Here is a tiny trained network, its code and every weight. The questions are about switching its units off for an input and a class, where a switched-off unit gives its printed mean instead of its output.

import numpy as np


def w(rows, s, z=0):
    codes = np.array(rows[::2]) - 128.0
    scale = np.full(codes.shape[1], s)
    scale[-1] = z or s
    return codes * scale


def norm(h):
    return h / np.sqrt((h * h).mean(-1, keepdims=True) + 1e-5)


def f(y):
    return np.maximum(y, 0)


def log_softmax(a):
    a = a - a.max(-1, keepdims=True)
    return a - np.log(np.exp(a).sum(-1, keepdims=True))


def net(x, mask):
    res = np.array(x, float).reshape(1, 3) / 4 @ E
    u = 0
    for l in range(2):
        y = f(norm(res) @ A[l][:, :-1].T + A[l][:, -1])
        res = res + np.where(mask[u : u + 4], y, B[l][:, -1]) @ B[l][:, :-1]
        u += 4
    return log_softmax(norm(res)[-1] @ U[:, :-1].T + U[:, -1])


A, B = {}, {}
E = w([
[219,159,30,115,226,139],'x0',
[68,51,73,231,148,3],'x1',
[156,26,68,140,66,219],'x2',
],0.0032)
A[0] = w([
[78,151,67,241,79,57,8],'L0N0',
[120,54,76,221,71,254,53],'L0N1',
[122,109,61,175,124,59,2],'L0N2',
[139,51,53,106,40,244,11],'L0N3',
],0.004,0.0023)
B[0] = w([
[177,60,140,141,101,155,219],'L0N0',
[83,194,2,17,103,108,253],'L0N1',
[240,70,87,175,203,71,185],'L0N2',
[59,80,56,91,136,179,249],'L0N3',
],0.007,0.0025)
A[1] = w([
[149,181,48,183,168,151,181],'L1N0',
[162,159,138,106,183,227,67],'L1N1',
[135,127,58,203,175,34,5],'L1N2',
[136,82,106,254,145,75,45],'L1N3',
],0.0068,0.0022)
B[1] = w([
[24,108,180,110,84,138,249],'L1N0',
[237,184,94,175,119,98,226],'L1N1',
[151,132,128,160,255,148,255],'L1N2',
[199,34,121,117,103,93,254],'L1N3',
],0.0076,0.0036)
U = w([
[64,170,212,98,79,137,124],'0',
[94,102,32,58,69,193,186],'1',
[114,173,153,146,196,114,114],'2',
[145,132,129,174,96,159,2],'3',
[250,219,150,111,105,157,151],'4',
[105,83,169,162,59,83,93],'5',
[196,40,122,165,192,84,149],'6',
],0.015,0.009)

Each question gives the input, the list of numbers given to net, and the class t.
The units are the neurons (one row each of A and B). Each row of codes is followed by its name. A weight is (code - 128) times the scale printed after its matrix; where a second scale follows, it is the last column's (A, B and U).
mask holds one flag per neuron, layer by layer. A switched-off neuron (its flag False) gives its mean, the last column of its row in B, instead of its output. The means were averaged over made-up inputs and are rounded, as every weight is.
A unit's drop is (log p(t) with every unit on - log p(t) with that unit switched off) / (log p(t) with every unit on - log p(t) with every unit switched off).
The circuit of an input: a set's keep is (log p(t) with only the set's units on - log p(t) with every unit switched off) / (log p(t) with every unit on - log p(t) with every unit switched off). Starting from all 8 units, units are removed one at a time, each time the one whose removal leaves the highest keep (on an exact tie, the one counted first), for as long as the keep stays at least 0.8.
circuit, biggest first: the units of the circuit, biggest drop first
most important unit: the unit with the biggest drop
k most important neurons: the k neurons with the biggest drops, biggest first
top k neurons in layer l: the k neurons of layer l with the biggest drops, biggest first
drop when u is switched off: that unit's drop, to one decimal
input [-7,5,-7], class 6: circuit, biggest first : (L1N0)
input [-2,1,-2], class 5: circuit, biggest first : (L0N2, L1N2)
input [5,-1,-4], class 2: circuit, biggest first : (L1N0, L1N3)
input [0,-6,2], class 4: top 2 neurons in layer 1 : (L1N1, L1N0)
input [-3,1,-5], class 0: 4 most important neurons : (L0N2, L1N2, L1N3, L1N1)
input [-1,0,-1], class 0: 4 most important neurons : (L0N2, L1N1, L1N3, L1N2)
input [-3,-7,2], class 4: 3 most important neurons : (L1N1, L1N0, L0N1)
input [6,-2,-1], class 4: 2 most important neurons : (L1N1, L0N1)
input [2,5,6], class 1: 2 most important neurons : (L0N1, L0N3)
input [0,0,0], class 0: top 3 neurons in layer 1 : (L1N1, L1N3, L1N2)
input [-2,-5,1], class 4: 3 most important neurons : (L1N1, L0N1, L1N0)
input [-7,-8,-1], class 4: 2 most important neurons : (L1N0, L1N1)
input [-6,-1,-1], class 0: top 2 neurons in layer 1 : (L1N3, L1N1)
input [3,-3,0], class 4: most important unit : L1N1
input [8,-2,-1], class 4: drop when L1N1 is switched off : 1.4
input [-5,3,3], class 1: drop when L0N1 is switched off : 0.4
input [5,3,5], class 1: drop when L0N1 is switched off : 0.3
input [8,-2,0], class 4: drop when L1N1 is switched off : 1.7
